|  14 | -23 |  -8 |  -7 |  18 | -11 |  17 | -15 |  11 |  12 |   2 |  11 | -25 |
|   2 |   1 | -40 | -29 | -27 |  -3 |  -9 |   2 |  45 | -14 |  35 |  32 | -11 |
| -50 |   0 |  -2 |  18 |  80 |  15 | -20 |   9 |  18 |   6 |  41 |   7 | -11 |
|  22 |  58 | -12 |  18 |   3 |  42 |  -7 |  48 | -28 | -24 |  12 | -26 |  44 |
->
|  14 | -23 |  -8 |  -7 |  18 | -11 |  17 | -15 |  11 |  12 |   2 |  11 | -25 |
| -50 |   0 |  -2 |  18 |  80 |  15 | -20 |   9 |  18 |   6 |  41 |   7 | -11 |

|  15 |  12 |  10 |  25 | -29 | -17 | -23 | -18 |  23 | -22 |
|  52 |  -5 |  29 |   8 |  33 |  15 |   6 |  38 |  -1 |  12 |
| -37 |  -6 |   3 |  14 | -67 |   0 | -36 | -77 |  -2 | -26 |
|  -3 |  25 | -26 | -57 |  28 |  10 |  25 |  30 |  26 |  11 |
->
|  15 |  12 |  10 |  25 | -29 | -17 | -23 | -18 |  23 | -22 |
| -37 |  -6 |   3 |  14 | -67 |   0 | -36 | -77 |  -2 | -26 |

|  62 | -32 |  -6 | -22 |  13 | -40 |  67 |   9 | -46 |  50 |  36 |  64 |  49 |   3 | -17 | -26 |
| -49 |  11 |  -6 |   1 |   0 |  57 | -41 | -40 |  13 | -61 | -30 | -80 |  15 |  23 |  26 |  17 |
->
|  62 | -32 |  -6 | -22 |  13 | -40 |  67 |   9 | -46 |  50 |  36 |  64 |  49 |   3 | -17 | -26 |

|  -1 |  -8 |  -6 |   3 | -21 |  -7 |
| -22 |  -8 |   4 | -10 |  34 | -10 |
|   0 |  11 |  -8 |   4 | -24 |  -4 |
|  -3 |  61 |  -8 | -70 |  31 |  32 |
|  -3 | -78 |  10 |   2 | -15 | -23 |
|  -1 |  65 | -10 | -77 |  35 |  33 |
|  -9 | -15 |  -2 |   9 |   0 |   1 |
->
|  -1 |  -8 |  -6 |   3 | -21 |  -7 |
|   0 |  11 |  -8 |   4 | -24 |  -4 |
|  -3 | -78 |  10 |   2 | -15 | -23 |
|  -9 | -15 |  -2 |   9 |   0 |   1 |

|  60 | -31 | -19 |  42 |  11 | -34 |  29 | -20 | -77 |  19 | -34 |
|  72 | -44 | -22 |  51 |  11 | -25 |  25 | -25 | -73 |  15 | -36 |
|  48 | -43 | -20 |  47 |  18 | -23 |  28 | -22 | -70 |  35 | -30 |
|   6 | -10 |  36 |  91 | -23 |  37 |  47 |  40 |  21 |  45 | -24 |
| -28 |  54 | -39 |  19 |   6 |  39 | -68 |  26 |  10 |  47 |  -1 |
|  -6 | -28 | -55 |  29 |  40 |  34 | -32 | -17 | -19 |  35 |  24 |
|  -7 | -12 | -55 |  10 |  44 |  30 | -25 | -15 | -25 |  40 |  36 |
->
|  60 | -31 | -19 |  42 |  11 | -34 |  29 | -20 | -77 |  19 | -34 |
|  48 | -43 | -20 |  47 |  18 | -23 |  28 | -22 | -70 |  35 | -30 |
| -28 |  54 | -39 |  19 |   6 |  39 | -68 |  26 |  10 |  47 |  -1 |
|  -7 | -12 | -55 |  10 |  44 |  30 | -25 | -15 | -25 |  40 |  36 |

| -16 | -49 | -47 |  48 |  -5 |   0 |  46 | -36 | -59 |   1 | -50 |   2 | -89 |  53 |
| -60 |  55 |  -8 |  66 |  39 | -19 |  68 |   7 |  39 |   5 |  -6 | -45 |  13 |  77 |
->
| -16 | -49 | -47 |  48 |  -5 |   0 |  46 | -36 | -59 |   1 | -50 |   2 | -89 |  53 |
